Each row is followed by its class. Each block has new classes.
0.81 0.22 1.18 0.75 -0.83 -0.72 -0.50 0.34 -1.83 0.30 0.79 -0.36 -0.46 -2.84 1.01 -0.38 2.52 -0.07 -0.38 0.81 0.67 0.15 -0.70 -0.52 0.27 -> Perap
-0.37 1.28 -1.37 0.87 -1.43 -0.96 -0.94 -0.45 -4.21 -0.72 0.59 0.55 -0.39 -7.29 2.95 -2.78 2.33 4.61 -4.32 0.82 4.28 -1.75 1.02 0.93 -1.74 -> Perap
0.53 0.19 -0.19 0.36 -0.08 -0.17 -0.10 -1.03 -0.60 1.77 -0.08 1.00 0.66 -1.77 0.53 0.05 -0.69 0.00 -2.27 0.61 1.00 -0.36 1.05 -0.14 -0.39 -> Tilok
-1.39 2.09 -0.71 0.15 -0.59 -1.05 0.23 -0.74 -2.33 -1.44 0.26 -0.56 0.17 -2.31 1.64 -2.76 0.76 0.39 -1.50 1.27 0.64 -2.11 -0.90 -0.09 -0.71 -> Perap
-1.65 1.05 -0.52 0.79 -0.70 -0.75 -1.08 0.57 -2.99 -2.60 2.09 -0.22 -0.21 -3.63 1.94 -1.76 2.94 3.43 -1.14 -0.34 2.46 -1.04 0.70 0.17 -1.25 -> Tilok
-0.08 0.50 -0.17 0.02 -0.51 0.40 -0.61 -0.85 -1.25 -0.94 -0.81 -0.33 0.29 0.02 -0.37 -1.85 1.80 2.78 1.22 0.96 1.11 -1.07 0.40 -1.08 2.90 -> Perap
-1.31 0.22 -1.43 0.14 0.23 -0.33 0.06 1.54 -0.50 -0.65 1.70 -1.87 -0.47 -1.06 0.68 -2.19 -0.21 -0.95 -2.07 -0.01 -0.19 0.37 0.10 -0.96 0.37 -> Tilok
0.41 0.23 -0.44 0.80 -0.81 0.17 -0.59 -0.22 -1.62 2.59 0.71 1.88 -0.17 -5.71 1.33 0.23 1.23 1.97 -2.54 0.21 3.09 0.01 1.38 0.95 0.41 -> Perap
-2.15 0.93 -2.47 0.30 0.39 -0.10 -0.06 0.67 -0.50 -1.15 0.61 -0.86 0.02 -1.92 1.24 -1.39 -1.41 0.39 -1.45 -0.91 0.35 0.40 0.97 -1.97 -1.10 -> Tilok
0.81 0.63 0.18 0.12 -1.39 -0.80 -0.59 -0.23 -1.10 1.20 0.46 0.90 0.34 -2.65 0.12 -2.06 1.97 -1.06 -0.89 1.25 0.07 -1.03 0.05 -0.28 -0.02 -> Perap
-0.24 -0.45 -0.32 0.31 0.42 -1.39 -0.24 -0.27 -1.47 0.28 1.03 1.08 -0.20 -3.02 1.63 -0.75 1.58 0.15 -1.33 0.47 1.35 -1.26 1.16 -0.77 -0.23 -> Tilok
-0.69 1.27 -0.25 -0.08 -0.83 -1.38 -0.91 -0.08 -2.97 0.96 2.22 0.93 -0.80 -6.68 2.35 -3.33 3.45 0.68 -1.09 1.41 1.60 -0.66 0.80 0.09 0.47 -> Tilok
-1.31 0.62 -0.64 -0.09 0.43 0.36 0.13 0.39 -1.37 0.47 1.42 -0.04 -0.73 -2.72 1.17 0.06 0.43 0.91 -1.02 -0.96 1.20 0.76 -0.11 0.56 0.27 -> Tilok

Each row is followed by its class. Each block has new classes.
-2.98 -1.71 -0.02 -0.32 0.43 0.18 2.78 -1.34 0.62 0.36 -1.06 0.30 0.12 0.07 1.52 -0.36 1.84 -1.55 0.41 0.46 -0.22 -0.11 -0.02 1.06 -0.86 -> J
-2.96 -4.46 -2.70 0.74 0.40 -0.20 3.99 -0.70 1.41 1.69 -0.15 -1.15 -0.53 0.70 -1.58 -0.48 0.35 -1.24 -0.30 0.92 0.80 0.20 0.45 0.37 -2.66 -> J
-1.70 -1.37 -0.55 -0.50 0.60 -0.64 1.93 -0.41 0.49 0.35 0.33 -0.12 0.15 0.11 -0.12 -0.11 0.60 -1.51 0.25 0.46 1.40 0.60 -0.23 0.85 -0.73 -> J
-0.35 -1.29 -1.17 0.77 0.71 -0.78 1.86 -0.80 -0.70 0.16 0.56 1.09 -1.18 0.02 1.25 -0.01 -2.32 1.24 -1.15 -0.33 0.43 0.35 -0.05 1.20 0.16 -> J
-1.43 -0.84 -1.23 1.41 0.80 -0.32 1.52 -0.49 0.14 1.00 -0.67 -1.11 -0.31 -0.75 -0.05 0.34 0.12 -0.52 -0.11 0.72 -0.17 0.07 0.86 1.47 -0.93 -> J
-1.42 -2.48 -0.71 2.35 1.02 -0.22 -0.04 -0.39 0.65 1.45 -0.70 -0.91 -0.57 -0.13 -0.99 -0.07 -0.18 -0.50 0.51 0.59 -0.26 -0.35 0.11 0.84 -0.41 -> J
-1.32 -1.46 -0.60 0.31 0.32 -0.02 3.62 -0.59 0.51 0.75 -0.54 -0.53 1.23 0.11 -0.14 -0.57 0.58 -0.74 -0.54 0.60 -0.13 -0.08 -0.22 0.17 -0.35 -> J
-1.66 -2.00 -0.44 -0.66 0.14 0.18 1.97 0.52 1.06 1.12 0.19 -0.37 -0.15 0.02 -1.23 -0.48 0.32 -0.09 0.00 0.52 -0.01 0.00 0.29 -0.47 -1.05 -> T
-0.78 -1.18 0.56 -0.59 0.02 0.10 1.99 0.48 1.55 1.50 0.27 -0.40 -1.25 0.44 -1.81 -0.46 -0.25 0.38 0.60 -0.39 0.29 0.60 0.52 0.06 -0.43 -> T
